Here is a tiny trained network, its code and every weight. The questions are about switching its units off for an input and a target symbol, where a switched-off unit gives its printed mean instead of its output.

import numpy as np


def w(rows, s, z=0):
    codes = np.array(rows[::2]) - 128.0
    scale = np.full(codes.shape[1], s)
    scale[-1] = z or s
    return codes * scale


def norm(h):
    return h / np.sqrt((h * h).mean(-1, keepdims=True) + 1e-5)


def f(y):
    return np.maximum(y, 0)


def softmax(a):
    e = np.exp(a - a.max(-1, keepdims=True))
    return e / e.sum(-1, keepdims=True)


def log_softmax(a):
    a = a - a.max(-1, keepdims=True)
    return a - np.log(np.exp(a).sum(-1, keepdims=True))


def net(x, mask):
    ids = ['ΔΞζσφψ'.index(c) for c in x.split()]
    T = len(ids)
    res = E[ids] + P[:T]
    r = norm(res)
    for j in range(2):
        rows = slice(3 * j, 3 * j + 3)
        q, k, v = (r @ M[0][rows].T for M in (Q, K, V))
        z = softmax(np.where(np.tri(T) > 0, q @ k.T / 3**0.5, -1e9)) @ v
        o = O[0][rows]
        res = res + np.where(mask[j], z, o[:, -1]) @ o[:, :-1]
    y = f(norm(res) @ A[0][:, :-1].T + A[0][:, -1])
    res = res + np.where(mask[2:14], y, B[0][:, -1]) @ B[0][:, :-1]
    return log_softmax(norm(res)[-1] @ U[:, :-1].T + U[:, -1])


Q, K, V, O, A, B = {}, {}, {}, {}, {}, {}
E = w([
[169,78,119],'Δ',
[116,73,132],'Ξ',
[97,122,64],'ζ',
[48,163,107],'σ',
[145,255,143],'φ',
[138,120,236],'ψ',
],0.017)
P = w([
[225,20,3],'0',
[102,6,46],'1',
[86,104,57],'2',
[109,115,72],'3',
[121,115,91],'4',
[130,111,103],'5',
[138,110,116],'6',
[169,58,151],'7',
[155,107,129],'8',
[169,104,134],'9',
],0.0049)
Q[0] = w([
[128,85,59],'h1',
[181,153,106],'h1',
[163,44,26],'h1',
[2,117,153],'h2',
[200,132,182],'h2',
[157,168,107],'h2',
],0.0095)
K[0] = w([
[49,254,165],'h1',
[148,116,87],'h1',
[130,58,174],'h1',
[135,148,214],'h2',
[222,48,38],'h2',
[172,10,136],'h2',
],0.0097)
V[0] = w([
[180,126,238],'h1',
[130,189,62],'h1',
[54,254,165],'h1',
[180,92,183],'h2',
[92,230,41],'h2',
[14,162,2],'h2',
],0.0057)
O[0] = w([
[131,209,102,4],'h1',
[158,206,200,150],'h1',
[2,165,118,63],'h1',
[133,212,34,81],'h2',
[138,39,53,160],'h2',
[125,89,89,255],'h2',
],0.0053,0.0026)
A[0] = w([
[172,205,119,58],'n1',
[169,254,161,4],'n2',
[153,90,178,135],'n3',
[22,137,188,119],'n4',
[180,140,251,206],'n5',
[170,118,217,111],'n6',
[19,105,123,189],'n7',
[69,129,115,68],'n8',
[184,239,166,140],'n9',
[183,40,120,194],'n10',
[185,133,162,86],'n11',
[99,131,98,164],'n12',
],0.011,0.0042)
B[0] = w([
[125,73,63,153],'n1',
[166,117,4,170],'n2',
[157,143,185,177],'n3',
[181,69,92,188],'n4',
[50,222,101,209],'n5',
[55,144,165,173],'n6',
[165,145,228,241],'n7',
[125,85,118,163],'n8',
[88,85,104,187],'n9',
[144,205,106,255],'n10',
[80,124,255,155],'n11',
[67,134,179,178],'n12',
],0.0079,0.0071)
U = w([
[101,140,123,1],'Δ',
[150,187,92,133],'Ξ',
[141,124,46,199],'ζ',
[80,38,154,132],'σ',
[86,101,149,87],'φ',
[81,245,173,178],'ψ',
],0.011,0.0062)

Each question gives the input, a string of symbols that net reads in full, and the target symbol t.
The units are the heads (3 rows each of Q, K, V and O) and the neurons (one row each of A and B). Each row of codes is followed by its name. A weight is (code - 128) times the scale printed after its matrix; where a second scale follows, it is the last column's (O, A, B and U).
mask holds one flag per unit, heads first, then neurons. A switched-off unit (its flag False) gives its mean, the last column of its rows in O or B, instead of its output. The means were averaged over made-up inputs and are rounded, as every weight is.
A unit's drop is (log p(t) with every unit on - log p(t) with that unit switched off) / (log p(t) with every unit on - log p(t) with every unit switched off).
The circuit of an input: a set's keep is (log p(t) with only the set's units on - log p(t) with every unit switched off) / (log p(t) with every unit on - log p(t) with every unit switched off). Starting from the 12 units with the biggest drops (on a tie, the unit counted first), units are removed one at a time, each time the one whose removal leaves the highest keep (on an exact tie, the one counted first), for as long as the keep stays at least 0.8.
circuit, biggest first: the units of the circuit, biggest drop first
unit that matters most: the unit with the biggest drop
top k neurons: the k neurons with the biggest drops, biggest first
heads that matter: for each layer, one digit per head in row order, 1 if its drop is at least 0.15 and else 0, layers parted by /
drop of u: that unit's drop, to one decimal
input σ σ σ Δ ψ ψ Δ, target Ξ: unit that matters most : n10
input Ξ ψ Δ σ Ξ, target ψ: circuit, biggest first : [n10; n9]
input ζ σ Δ σ σ ψ Δ Δ ζ Δ, target ψ: top 3 neurons : [n10; n4; n2]
input ζ Δ Ξ ζ Ξ, target ζ: top 2 neurons : [n10; n7]
input ζ σ σ σ ζ, target σ: circuit, biggest first : [h1; n7; h2]
input Δ Ξ Ξ, target Ξ: circuit, biggest first : [n10; h1; h2]
input ψ Δ Ξ Ξ, target Ξ: heads that matter : 10
input ψ Δ Δ, target Ξ: heads that matter : 11
input ζ ζ Ξ σ σ Δ ζ φ, target ζ: drop of n1 : 0.2
input φ Δ Δ σ σ σ ζ, target σ: drop of h1 : 0.5
input ζ σ σ, target σ: drop of n11 : 0.0
input Δ φ φ Δ σ ψ Ξ Δ, target ψ: drop of n9 : 0.0
